Here is a tiny trained network, its code and every weight. The questions are about switching its units off for an input and a class, where a switched-off unit gives its printed mean instead of its output.

import numpy as np


def w(rows, s, z=0):
    codes = np.array(rows[::2]) - 128.0
    scale = np.full(codes.shape[1], s)
    scale[-1] = z or s
    return codes * scale


def f(y):
    return np.maximum(y, 0)


def log_softmax(a):
    a = a - a.max(-1, keepdims=True)
    return a - np.log(np.exp(a).sum(-1, keepdims=True))


def net(x, mask):
    res = np.array(x, float).reshape(1, 4) / 4 @ E
    y = f(res @ A[0][:, :-1].T + A[0][:, -1])
    res = res + np.where(mask, y, B[0][:, -1]) @ B[0][:, :-1]
    return log_softmax(res[-1] @ U[:, :-1].T + U[:, -1])


A, B = {}, {}
E = w([
[182,107,86,116,55,149,10,178,71,109],'x0',
[130,162,56,46,113,184,168,30,82,103],'x1',
[51,136,40,179,139,199,21,84,228,123],'x2',
[92,127,196,208,70,167,172,95,37,182],'x3',
],0.013)
A[0] = w([
[55,148,147,213,68,157,132,95,112,97,74],'neuron 0',
[119,169,77,58,137,176,166,48,63,79,72],'neuron 1',
[192,108,46,152,89,157,37,170,113,78,124],'neuron 2',
[121,136,65,36,182,100,55,148,212,85,98],'neuron 3',
[66,132,145,181,87,201,121,123,115,132,109],'neuron 4',
[106,217,11,73,135,234,129,40,129,111,14],'neuron 5',
[110,133,106,64,189,85,132,155,225,66,136],'neuron 6',
[93,80,173,209,140,57,70,210,203,129,1],'neuron 7',
[32,111,80,178,106,196,64,81,231,98,43],'neuron 8',
[92,134,137,121,195,143,184,114,206,136,149],'neuron 9',
[28,112,157,211,76,207,107,70,86,193,149],'neuron 10',
[206,118,131,57,183,76,168,179,105,57,29],'neuron 11',
[138,103,162,232,161,120,55,194,251,168,60],'neuron 12',
[115,157,87,85,200,80,83,134,217,49,134],'neuron 13',
[66,151,97,190,178,187,3,50,226,86,84],'neuron 14',
[28,181,116,151,209,137,166,121,165,171,74],'neuron 15',
[39,158,127,130,226,111,228,72,244,105,180],'neuron 16',
[149,167,61,73,110,169,148,108,135,109,27],'neuron 17',
[88,149,135,190,87,159,132,88,107,163,40],'neuron 18',
[135,102,59,108,24,174,10,188,86,105,153],'neuron 19',
],0.011,0.0048)
B[0] = w([
[67,147,93,183,106,175,97,193,80,177,179],'neuron 0',
[111,82,128,86,220,98,78,108,137,191,204],'neuron 1',
[179,192,146,193,119,175,93,56,182,27,212],'neuron 2',
[29,153,84,161,41,205,125,219,123,166,228],'neuron 3',
[86,131,86,128,94,164,78,170,123,115,177],'neuron 4',
[132,27,113,58,240,38,59,102,180,207,218],'neuron 5',
[100,128,55,161,64,132,94,221,128,136,214],'neuron 6',
[84,56,156,111,208,59,70,50,187,222,229],'neuron 7',
[205,168,224,70,108,43,235,144,32,102,230],'neuron 8',
[196,170,166,155,97,174,120,81,203,88,193],'neuron 9',
[45,172,26,140,45,142,133,222,140,139,221],'neuron 10',
[158,125,158,140,92,84,206,191,2,134,209],'neuron 11',
[98,60,114,70,244,69,123,80,179,211,239],'neuron 12',
[7,123,52,196,73,177,119,220,118,149,222],'neuron 13',
[189,140,165,44,104,53,246,162,34,110,250],'neuron 14',
[167,170,172,202,98,171,43,71,156,101,189],'neuron 15',
[197,166,173,191,88,177,77,36,168,23,244],'neuron 16',
[102,82,120,101,200,112,114,104,159,183,171],'neuron 17',
[94,110,109,113,78,138,123,188,136,130,171],'neuron 18',
[175,208,212,210,116,184,84,55,203,47,231],'neuron 19',
],0.01,0.023)
U = w([
[183,173,148,200,103,203,59,47,199,44,160],'0',
[28,140,4,165,66,181,109,225,125,162,81],'1',
[194,123,206,108,113,55,239,170,21,144,165],'2',
[90,63,90,110,247,83,65,75,192,217,1],'3',
],0.016,0.0067)

Each question gives the input, the list of numbers given to net, and the class t.
The units are the neurons (one row each of A and B). Each row of codes is followed by its name. A weight is (code - 128) times the scale printed after its matrix; where a second scale follows, it is the last column's (A, B and U).
mask holds one flag per neuron, in row order. A switched-off neuron (its flag False) gives its mean, the last column of its row in B, instead of its output. The means were averaged over made-up inputs and are rounded, as every weight is.
A unit's drop is (log p(t) with every unit on - log p(t) with that unit switched off) / (log p(t) with every unit on - log p(t) with every unit switched off).
The circuit of an input: a set's keep is (log p(t) with only the set's units on - log p(t) with every unit switched off) / (log p(t) with every unit on - log p(t) with every unit switched off). Starting from the 12 units with the biggest drops (on a tie, the unit counted first), units are removed one at a time, each time the one whose removal leaves the highest keep (on an exact tie, the one counted first), for as long as the keep stays at least 0.8.
units of the circuit, in order: the units of the circuit, biggest drop first
k most important neurons: the k neurons with the biggest drops, biggest first
drop of u: that unit's drop, to one decimal
input [0,-7,6,-7], class 1: 4 most important neurons -> neuron 3; neuron 13; neuron 6; neuron 5
input [-3,1,8,-2], class 2: units of the circuit, in order -> neuron 14
input [8,-8,-7,2], class 0: 4 most important neurons -> neuron 19; neuron 5; neuron 14; neuron 2
input [-7,8,7,-5], class 3: 2 most important neurons -> neuron 5; neuron 1
input [4,-8,0,-5], class 3: 2 most important neurons -> neuron 7; neuron 12
input [7,8,-1,-2], class 3: 4 most important neurons -> neuron 5; neuron 1; neuron 16; neuron 17
input [4,5,3,-3], class 3: 2 most important neurons -> neuron 5; neuron 16
input [-5,0,-1,6], class 1: 2 most important neurons -> neuron 10; neuron 19
input [-5,1,1,-6], class 1: 3 most important neurons -> neuron 13; neuron 3; neuron 6
input [7,6,-6,1], class 0: 3 most important neurons -> neuron 19; neuron 14; neuron 8
input [7,-8,-2,5], class 3: 2 most important neurons -> neuron 7; neuron 12
input [-7,4,1,-8], class 1: 3 most important neurons -> neuron 13; neuron 3; neuron 6
input [-1,-1,7,0], class 2: 2 most important neurons -> neuron 8; neuron 14
input [1,7,8,6], class 2: units of the circuit, in order -> neuron 8
input [2,-2,7,-6], class 2: drop of neuron 8 -> 1.8
input [-3,5,-5,5], class 1: drop of neuron 5 -> 1.0
input [4,1,3,-1], class 0: drop of neuron 19 -> 3.6
